Here is a tiny trained network, its code and every weight. The questions are about switching its units off for an input and a target symbol, where a switched-off unit gives its printed mean instead of its output.

import numpy as np


def w(rows, s, z=0):
    codes = np.array(rows[::2]) - 128.0
    scale = np.full(codes.shape[1], s)
    scale[-1] = z or s
    return codes * scale


def f(y):
    return y / 2 * (1 + np.tanh(0.7978845608 * (y + 0.044715 * y**3)))


def softmax(a):
    e = np.exp(a - a.max(-1, keepdims=True))
    return e / e.sum(-1, keepdims=True)


def log_softmax(a):
    a = a - a.max(-1, keepdims=True)
    return a - np.log(np.exp(a).sum(-1, keepdims=True))


def net(x, mask):
    ids = ['αβδθμπστψ'.index(c) for c in x.split()]
    T = len(ids)
    res = E[ids] + P[:T]
    u = 0
    for l in range(3):
        q, k, v = (res @ M[l].T for M in (Q, K, V))
        z = softmax(np.where(np.tri(T) > 0, q @ k.T / 4**0.5, -1e9)) @ v
        res = res + np.where(mask[u], z, O[l][:, -1]) @ O[l][:, :-1]
        u += 1
        y = f(res @ A[l][:, :-1].T + A[l][:, -1])
        res = res + np.where(mask[u : u + 4], y, B[l][:, -1]) @ B[l][:, :-1]
        u += 4
    return log_softmax(res[-1] @ U[:, :-1].T + U[:, -1])


Q, K, V, O, A, B = {}, {}, {}, {}, {}, {}
E = w([
[146,81,134,35,48,193,207,91,179],'α',
[42,202,125,69,187,110,124,133,230],'β',
[181,122,155,74,110,176,55,149,12],'δ',
[14,167,172,126,55,114,166,134,93],'θ',
[90,176,192,143,143,105,3,162,133],'μ',
[125,67,139,203,155,161,106,42,159],'π',
[236,164,168,89,79,145,59,133,216],'σ',
[143,55,174,126,124,92,146,209,160],'τ',
[141,211,226,70,214,149,159,104,110],'ψ',
],0.012)
P = w([
[117,48,193,34,149,56,75,63,111],'0',
[132,78,193,78,126,92,109,88,123],'1',
[138,105,176,102,114,119,123,107,137],'2',
[138,121,161,126,110,141,135,121,140],'3',
[141,128,147,140,103,166,142,134,141],'4',
[135,132,144,153,107,185,143,152,143],'5',
[131,139,126,157,105,198,148,169,155],'6',
[124,143,118,168,112,217,146,174,159],'7',
[117,141,111,172,116,231,144,195,162],'8',
[112,148,96,182,114,252,136,216,160],'9',
],0.0045)
Q[0] = w([
[74,51,42,131,116,84,248,117,77],'0.h0',
[137,107,162,106,91,225,138,57,137],'0.h0',
[96,152,68,219,86,38,146,80,75],'0.h0',
[102,190,140,34,194,164,146,122,171],'0.h0',
],0.011)
K[0] = w([
[34,69,106,125,50,123,226,61,128],'0.h0',
[217,103,99,84,177,164,151,25,133],'0.h0',
[39,198,144,232,38,167,90,59,145],'0.h0',
[130,206,99,2,165,61,185,149,153],'0.h0',
],0.0085)
V[0] = w([
[129,159,96,150,101,128,135,134,146],'0.h0',
[192,69,123,60,197,77,115,146,126],'0.h0',
[151,97,159,41,182,52,105,122,170],'0.h0',
[168,85,106,124,180,106,183,254,106],'0.h0',
],0.0083)
O[0] = w([
[116,126,163,182,160,142,120,154,134,74],'0.h0',
[183,134,160,95,105,39,157,68,116,181],'0.h0',
[150,119,123,79,19,63,125,2,88,253],'0.h0',
[177,200,82,195,123,71,199,153,106,86],'0.h0',
],0.0059,0.0042)
A[0] = w([
[124,25,170,138,136,73,148,198,132,103],'0.n0',
[164,185,75,248,104,64,201,173,125,3],'0.n1',
[156,135,136,171,122,74,151,169,3,154],'0.n2',
[141,150,151,84,177,253,95,137,162,104],'0.n3',
],0.013,0.0025)
B[0] = w([
[139,160,75,145,5,74,159,107,148,232],'0.n0',
[153,199,66,198,178,206,193,171,82,158],'0.n1',
[108,97,116,124,149,202,106,195,168,209],'0.n2',
[153,167,118,225,180,186,189,255,175,254],'0.n3',
],0.0099,0.0039)
Q[1] = w([
[36,218,202,62,175,132,202,99,175],'1.h0',
[204,221,112,159,194,33,63,129,104],'1.h0',
[34,105,120,249,89,91,96,114,114],'1.h0',
[102,134,10,76,100,52,190,138,238],'1.h0',
],0.019)
K[1] = w([
[70,169,136,67,204,103,178,117,102],'1.h0',
[176,217,161,142,153,90,65,152,167],'1.h0',
[29,104,137,206,113,103,100,125,130],'1.h0',
[97,116,112,83,113,114,171,158,250],'1.h0',
],0.027)
V[1] = w([
[114,70,106,68,104,42,78,1,100],'1.h0',
[139,162,93,167,125,196,156,156,144],'1.h0',
[130,146,69,144,111,186,133,117,127],'1.h0',
[132,115,237,100,159,62,122,210,102],'1.h0',
],0.0066)
O[1] = w([
[139,141,116,219,190,194,175,252,183,254],'1.h0',
[123,60,160,82,134,61,98,101,143,15],'1.h0',
[129,49,145,103,155,96,105,143,153,22],'1.h0',
[141,236,76,129,54,201,132,52,45,251],'1.h0',
],0.0036,0.00088)
A[1] = w([
[91,180,92,93,156,103,157,93,193,72],'1.n0',
[96,142,138,7,123,37,37,32,92,190],'1.n1',
[111,89,169,33,51,44,98,60,95,251],'1.n2',
[40,118,119,101,106,146,186,102,101,123],'1.n3',
],0.015,0.0025)
B[1] = w([
[127,126,85,72,144,158,145,159,168,155],'1.n0',
[139,173,106,83,166,7,103,128,135,199],'1.n1',
[166,135,156,114,179,46,110,160,121,253],'1.n2',
[98,105,194,97,111,100,140,147,171,189],'1.n3',
],0.013,0.0067)
Q[2] = w([
[205,53,150,121,31,173,181,160,133],'2.h0',
[172,66,82,252,187,115,51,141,141],'2.h0',
[41,125,120,195,121,100,222,129,177],'2.h0',
[118,78,109,148,14,22,93,111,131],'2.h0',
],0.018)
K[2] = w([
[246,37,148,83,39,153,157,95,170],'2.h0',
[141,137,66,243,123,154,4,69,129],'2.h0',
[4,92,107,170,72,92,216,108,176],'2.h0',
[144,90,164,199,81,48,102,248,209],'2.h0',
],0.017)
V[2] = w([
[163,85,149,105,185,81,153,106,127],'2.h0',
[80,122,110,98,43,119,108,18,107],'2.h0',
[109,150,120,171,170,135,136,159,144],'2.h0',
[110,46,114,143,254,18,155,75,123],'2.h0',
],0.0084)
O[2] = w([
[166,114,188,146,63,175,142,136,81,255],'2.h0',
[140,151,147,184,188,124,145,218,160,17],'2.h0',
[104,117,121,160,150,122,139,80,130,103],'2.h0',
[155,64,206,253,106,169,168,127,72,252],'2.h0',
],0.0048,0.0097)
A[2] = w([
[115,167,124,175,108,128,78,104,120,132],'2.n0',
[194,102,96,127,156,162,75,111,136,140],'2.n1',
[112,129,120,144,137,136,112,82,87,2],'2.n2',
[77,86,81,121,125,137,106,6,104,121],'2.n3',
],0.021,0.007)
B[2] = w([
[157,88,115,124,118,174,48,121,172,184],'2.n0',
[84,66,134,81,164,88,175,133,121,254],'2.n1',
[6,213,144,101,78,27,102,137,118,121],'2.n2',
[170,136,171,144,169,11,117,126,97,155],'2.n3',
],0.012,0.0045)
U = w([
[169,123,168,77,128,60,121,78,173,253],'α',
[147,67,154,116,66,247,176,93,150,220],'β',
[87,174,82,106,156,133,158,179,189,216],'δ',
[122,144,129,141,113,148,52,139,123,28],'θ',
[16,184,176,149,95,113,120,168,107,16],'μ',
[109,83,120,207,189,114,162,81,155,43],'π',
[123,139,60,170,50,78,156,158,101,70],'σ',
[151,234,162,142,159,156,171,75,60,84],'τ',
[89,106,90,90,125,147,116,183,2,40],'ψ',
],0.0065,0.0032)

Each question gives the input, a string of symbols that net reads in full, and the target symbol t.
The units are the heads (4 rows each of Q, K, V and O) and the neurons (one row each of A and B). Each row of codes is followed by its name. A weight is (code - 128) times the scale printed after its matrix; where a second scale follows, it is the last column's (O, A, B and U).
mask holds one flag per unit, layer by layer, with each layer's heads first. A switched-off unit (its flag False) gives its mean, the last column of its rows in O or B, instead of its output. The means were averaged over made-up inputs and are rounded, as every weight is.
A unit's drop is (log p(t) with every unit on - log p(t) with that unit switched off) / (log p(t) with every unit on - log p(t) with every unit switched off).
The circuit of an input: a set's keep is (log p(t) with only the set's units on - log p(t) with every unit switched off) / (log p(t) with every unit on - log p(t) with every unit switched off). Starting from the 12 units with the biggest drops (on a tie, the unit counted first), units are removed one at a time, each time the one whose removal leaves the highest keep (on an exact tie, the one counted first), for as long as the keep stays at least 0.8.
units of the circuit, in order: the units of the circuit, biggest drop first
most important unit: the unit with the biggest drop
k most important neurons: the k neurons with the biggest drops, biggest first
k most important neurons of layer l: the k neurons of layer l with the biggest drops, biggest first
input μ δ τ ψ π τ β ψ τ δ, target β: units of the circuit, in order	(1.n2)
input θ θ π π π α θ τ π θ, target δ: 2 most important neurons of layer 1	(1.n2 1.n1)
input β σ θ τ δ π δ δ δ, target δ: 3 most important neurons	(0.n3 1.n2 1.n1)
input π τ β β τ α β, target δ: 3 most important neurons	(1.n2 1.n0 0.n3)
input ψ σ σ β ψ π θ α α σ, target δ: 3 most important neurons	(0.n0 0.n3 1.n1)
input τ α α α α, target δ: units of the circuit, in order	(0.n3 0.h0 2.h0)
input σ π τ θ θ α τ, target β: units of the circuit, in order	(1.n2 0.n0 0.h0 2.h0)
input τ θ β β ψ θ α θ θ, target δ: units of the circuit, in order	(0.h0 2.h0)
input δ τ π τ π σ ψ τ, target δ: 3 most important neurons	(0.n1 1.n1 0.n0)
input β θ θ σ ψ ψ, target β: 3 most important neurons	(0.n3 1.n1 1.n2)
input τ δ π θ δ, target β: 2 most important neurons of layer 2	(2.n3 2.n2)
input β ψ δ μ μ, target β: 4 most important neurons	(0.n3 0.n2 1.n1 2.n0)
input θ θ β π τ β, target β: 2 most important neurons	(1.n0 1.n1)
input δ β α ψ θ σ α τ β α, target δ: most important unit	0.n3
input τ τ ψ β π τ τ α μ, target θ: units of the circuit, in order	(2.n0 1.n3 2.n1)
input τ τ α α τ, target δ: 4 most important neurons	(0.n1 1.n2 0.n2 1.n1)
input α τ β σ μ σ σ β μ, target β: 3 most important neurons	(1.n1 2.n0 0.n3)
input τ σ β ψ σ π τ, target β: 4 most important neurons	(0.n2 1.n2 0.n0 1.n1)
input τ β τ σ β, target β: 3 most important neurons	(1.n1 0.n0 0.n3)
input θ ψ σ τ σ, target β: most important unit	1.n2
input μ τ δ τ τ α δ δ π θ, target α: 3 most important neurons	(1.n2 1.n3 1.n1)
input ψ τ θ μ τ μ δ π θ μ, target δ: units of the circuit, in order	(2.h0 1.n2)
input α σ δ δ σ, target β: 2 most important neurons	(0.n0 1.n2)
input α ψ μ τ θ ψ μ ψ, target δ: 2 most important neurons	(1.n2 0.n3)
input μ δ ψ μ π δ α μ, target δ: units of the circuit, in order	(2.h0 0.h0 0.n3 1.n2)
input τ θ τ α μ θ, target β: units of the circuit, in order	(1.n2 1.n1)
input σ ψ θ ψ θ μ ψ θ ψ, target δ: most important unit	2.h0
input α α β α α β θ σ β β, target δ: 2 most important neurons of layer 1	(1.n0 1.n2)
input ψ π α θ τ θ θ ψ, target β: 3 most important neurons of layer 1	(1.n1 1.n2 1.n0)
